Below is a small trained network, with its code and all its weights. Each question gives an input and a class and asks what happens when units are switched off, that is, made to give their printed mean instead of their output.

import numpy as np


def w(rows, s, z=0):
    codes = np.array(rows[::2]) - 128.0
    scale = np.full(codes.shape[1], s)
    scale[-1] = z or s
    return codes * scale


def f(y):
    return np.maximum(y, 0)


def log_softmax(a):
    a = a - a.max(-1, keepdims=True)
    return a - np.log(np.exp(a).sum(-1, keepdims=True))


def net(x, mask):
    res = np.array(x, float).reshape(1, 5) / 4 @ E
    y = f(res @ A[0][:, :-1].T + A[0][:, -1])
    res = res + np.where(mask, y, B[0][:, -1]) @ B[0][:, :-1]
    return log_softmax(res[-1] @ U[:, :-1].T + U[:, -1])


A, B = {}, {}
E = w([
[138,28,170,119,205,131,143,104,51,127,127],'x0',
[129,127,129,127,125,128,130,129,126,128,130],'x1',
[209,137,136,222,117,128,81,81,122,103,160],'x2',
[131,124,95,126,118,4,151,119,114,85,97],'x3',
[128,126,126,129,126,129,129,129,127,127,128],'x4',
],0.015)
A[0] = w([
[105,154,111,116,104,127,130,152,156,138,119,182],'n1',
[132,173,112,145,93,122,112,132,156,121,134,170],'n2',
[58,122,126,71,134,129,162,163,134,147,107,234],'n3',
[125,134,150,124,134,250,113,129,139,166,156,254],'n4',
[122,168,101,131,89,117,125,138,152,122,119,180],'n5',
[137,173,113,144,88,131,112,125,150,122,138,149],'n6',
[185,130,133,188,117,127,96,95,121,110,148,132],'n7',
[137,130,136,137,129,152,114,123,133,138,146,137],'n8',
[132,125,101,126,118,29,145,121,111,80,92,151],'n9',
[177,130,134,158,119,129,104,105,126,107,142,132],'n10',
[134,76,154,123,177,130,142,114,89,130,126,169],'n11',
[120,168,109,134,88,129,122,141,168,130,129,213],'n12',
[206,131,135,199,118,126,89,87,125,106,152,133],'n13',
],0.015,0.0085)
B[0] = w([
[95,145,105,144,96,126,129,128,156,125,105,187],'n1',
[145,153,91,117,100,127,119,124,153,130,147,192],'n2',
[99,113,119,103,130,133,117,132,134,160,55,237],'n3',
[129,141,137,157,125,144,8,170,108,177,125,253],'n4',
[128,153,93,121,88,142,123,114,166,113,134,194],'n5',
[152,142,81,118,100,117,113,131,145,132,153,186],'n6',
[159,131,133,161,142,130,137,121,113,102,183,198],'n7',
[135,141,142,149,121,120,101,142,112,131,135,156],'n8',
[124,110,115,96,136,111,182,42,142,71,122,228],'n9',
[158,140,134,155,136,122,128,125,114,112,174,177],'n10',
[138,95,158,112,171,150,116,109,86,141,107,203],'n11',
[126,165,90,148,77,108,119,156,153,145,130,204],'n12',
[169,133,133,167,146,132,136,121,116,98,192,216],'n13',
],0.015,0.023)
U = w([
[23,176,96,161,68,128,80,247,178,185,56,249],'0',
[183,204,100,177,93,98,79,230,134,145,202,62],'1',
[85,37,178,60,201,189,69,182,78,194,53,183],'2',
[160,104,255,185,209,196,89,145,52,112,175,17],'3',
[18,156,83,69,52,75,196,91,218,82,48,219],'4',
[185,160,72,115,94,101,189,67,206,55,202,70],'5',
[76,19,153,12,225,61,209,80,99,110,34,184],'6',
[152,32,182,152,232,67,239,73,65,48,178,1],'7',
],0.0051,0.0016)

Each question gives the input, the list of numbers given to net, and the class t.
The units are the neurons (one row each of A and B). Each row of codes is followed by its name. A weight is (code - 128) times the scale printed after its matrix; where a second scale follows, it is the last column's (A, B and U).
mask holds one flag per neuron, in row order. A switched-off neuron (its flag False) gives its mean, the last column of its row in B, instead of its output. The means were averaged over made-up inputs and are rounded, as every weight is.
A unit's drop is (log p(t) with every unit on - log p(t) with that unit switched off) / (log p(t) with every unit on - log p(t) with every unit switched off).
The circuit of an input: a set's keep is (log p(t) with only the set's units on - log p(t) with every unit switched off) / (log p(t) with every unit on - log p(t) with every unit switched off). Starting from the 12 units with the biggest drops (on a tie, the unit counted first), units are removed one at a time, each time the one whose removal leaves the highest keep (on an exact tie, the one counted first), for as long as the keep stays at least 0.8.
circuit, biggest first: the units of the circuit, biggest drop first
top k neurons: the k neurons with the biggest drops, biggest first
drop when u is switched off: that unit's drop, to one decimal
input [-5,5,0,0,-8], class 0: circuit, biggest first	n13
input [-4,2,-1,0,-2], class 0: top 2 neurons	n9, n13
input [1,1,-7,-6,-1], class 2: top 2 neurons	n12, n5
input [3,4,0,0,-8], class 2: top 3 neurons	n9, n13, n7
input [1,0,-4,0,-6], class 2: top 2 neurons	n9, n12
input [-6,8,-3,3,-7], class 4: drop when n4 is switched off	0.1
input [1,3,1,5,1], class 7: drop when n3 is switched off	0.2
input [-2,4,1,4,2], class 5: drop when n3 is switched off	0.5
input [6,4,5,6,4], class 7: drop when n1 is switched off	0.0
input [0,-7,-4,1,-8], class 4: top 2 neurons	n4, n11
